Here is a tiny trained network, its code and every weight. The questions are about switching its units off for an input and a target symbol, where a switched-off unit gives its printed mean instead of its output.

import numpy as np


def w(rows, s, z=0):
    codes = np.array(rows[::2]) - 128.0
    scale = np.full(codes.shape[1], s)
    scale[-1] = z or s
    return codes * scale


def norm(h):
    return h / np.sqrt((h * h).mean(-1, keepdims=True) + 1e-5)


def f(y):
    return y / 2 * (1 + np.tanh(0.7978845608 * (y + 0.044715 * y**3)))


def softmax(a):
    e = np.exp(a - a.max(-1, keepdims=True))
    return e / e.sum(-1, keepdims=True)


def log_softmax(a):
    a = a - a.max(-1, keepdims=True)
    return a - np.log(np.exp(a).sum(-1, keepdims=True))


def net(x, mask):
    ids = ['ΘΣαεηξπ'.index(c) for c in x.split()]
    T = len(ids)
    res = E[ids] + P[:T]
    r = norm(res)
    for j in range(2):
        rows = slice(3 * j, 3 * j + 3)
        q, k, v = (r @ M[0][rows].T for M in (Q, K, V))
        z = softmax(np.where(np.tri(T) > 0, q @ k.T / 3**0.5, -1e9)) @ v
        o = O[0][rows]
        res = res + np.where(mask[j], z, o[:, -1]) @ o[:, :-1]
    y = f(norm(res) @ A[0][:, :-1].T + A[0][:, -1])
    res = res + np.where(mask[2:18], y, B[0][:, -1]) @ B[0][:, :-1]
    return log_softmax(norm(res)[-1] @ U[:, :-1].T + U[:, -1])


Q, K, V, O, A, B = {}, {}, {}, {}, {}, {}
E = w([
[132,108,166],'Θ',
[106,134,144],'Σ',
[135,122,185],'α',
[140,183,252],'ε',
[135,113,125],'η',
[149,131,143],'ξ',
[140,142,138],'π',
],0.032)
P = w([
[132,120,88],'0',
[62,24,144],'1',
[136,13,129],'2',
[130,16,139],'3',
[178,2,115],'4',
[118,2,163],'5',
],0.007)
Q[0] = w([
[73,182,75],'head 0',
[135,69,152],'head 0',
[110,250,68],'head 0',
[140,113,127],'head 1',
[109,106,121],'head 1',
[163,88,171],'head 1',
],0.018)
K[0] = w([
[143,103,67],'head 0',
[156,206,179],'head 0',
[119,8,66],'head 0',
[107,160,149],'head 1',
[156,167,165],'head 1',
[124,146,47],'head 1',
],0.018)
V[0] = w([
[72,97,121],'head 0',
[104,114,91],'head 0',
[122,158,140],'head 0',
[90,177,139],'head 1',
[153,253,163],'head 1',
[142,97,95],'head 1',
],0.015)
O[0] = w([
[83,6,96,58],'head 0',
[128,104,130,3],'head 0',
[79,117,204,156],'head 0',
[146,124,205,35],'head 1',
[178,115,161,20],'head 1',
[105,193,97,139],'head 1',
],0.011,0.0047)
A[0] = w([
[168,175,138,93],'neuron 0',
[76,166,189,224],'neuron 1',
[189,75,195,28],'neuron 2',
[130,180,162,4],'neuron 3',
[141,51,92,209],'neuron 4',
[167,98,119,97],'neuron 5',
[223,139,108,85],'neuron 6',
[96,168,176,173],'neuron 7',
[184,108,156,94],'neuron 8',
[50,150,166,242],'neuron 9',
[100,115,182,99],'neuron 10',
[184,129,171,137],'neuron 11',
[183,188,2,238],'neuron 12',
[62,78,71,128],'neuron 13',
[217,145,235,104],'neuron 14',
[193,198,76,88],'neuron 15',
],0.013,0.0026)
B[0] = w([
[168,151,142,165],'neuron 0',
[177,100,58,195],'neuron 1',
[115,143,82,184],'neuron 2',
[125,143,188,151],'neuron 3',
[9,148,253,168],'neuron 4',
[92,99,143,124],'neuron 5',
[171,107,72,154],'neuron 6',
[141,58,157,175],'neuron 7',
[121,177,124,151],'neuron 8',
[197,76,56,190],'neuron 9',
[157,115,57,158],'neuron 10',
[39,168,86,177],'neuron 11',
[138,110,51,228],'neuron 12',
[73,161,118,194],'neuron 13',
[98,117,100,255],'neuron 14',
[181,55,174,186],'neuron 15',
],0.0067,0.0078)
U = w([
[121,13,205,118],'Θ',
[179,24,92,9],'Σ',
[172,82,163,40],'α',
[185,188,204,253],'ε',
[89,139,152,153],'η',
[106,165,71,122],'ξ',
[247,150,103,176],'π',
],0.011,0.0037)

Each question gives the input, a string of symbols that net reads in full, and the target symbol t.
The units are the heads (3 rows each of Q, K, V and O) and the neurons (one row each of A and B). Each row of codes is followed by its name. A weight is (code - 128) times the scale printed after its matrix; where a second scale follows, it is the last column's (O, A, B and U).
mask holds one flag per unit, heads first, then neurons. A switched-off unit (its flag False) gives its mean, the last column of its rows in O or B, instead of its output. The means were averaged over made-up inputs and are rounded, as every weight is.
A unit's drop is (log p(t) with every unit on - log p(t) with that unit switched off) / (log p(t) with every unit on - log p(t) with every unit switched off).
The circuit of an input: a set's keep is (log p(t) with only the set's units on - log p(t) with every unit switched off) / (log p(t) with every unit on - log p(t) with every unit switched off). Starting from the 12 units with the biggest drops (on a tie, the unit counted first), units are removed one at a time, each time the one whose removal leaves the highest keep (on an exact tie, the one counted first), for as long as the keep stays at least 0.8.
circuit, biggest first: the units of the circuit, biggest drop first
unit that matters most: the unit with the biggest drop
top k neurons: the k neurons with the biggest drops, biggest first
heads that matter: for each layer, one digit per head in row order, 1 if its drop is at least 0.15 and else 0, layers parted by /
drop of u: that unit's drop, to one decimal
input ξ Θ ξ Θ, target π: circuit, biggest first => head 0; neuron 1
input Σ ξ ε ξ, target ξ: unit that matters most => neuron 2
input Θ Σ α π, target η: heads that matter => 11
input Σ ξ π Θ Σ, target Θ: circuit, biggest first => head 0; neuron 4
input ξ ε Θ η, target η: heads that matter => 00
input π ξ η, target ε: circuit, biggest first => head 0; head 1
input ε π α Θ ξ, target ξ: circuit, biggest first => neuron 11; neuron 9
input π ξ α, target ε: heads that matter => 10
input ξ α Σ α, target π: top 3 neurons => neuron 4; neuron 1; neuron 13
input π Σ η Σ, target ε: top 2 neurons => neuron 12; neuron 3
input α η Σ Σ, target Σ: top 2 neurons => neuron 9; neuron 11
input Σ ξ Σ, target Θ: drop of neuron 0 => 0.0
input η ξ ξ ξ Θ, target ξ: drop of head 1 => 0.5
input ξ α η, target π: drop of head 0 => 2.4
input π η π, target ε: circuit, biggest first => head 0
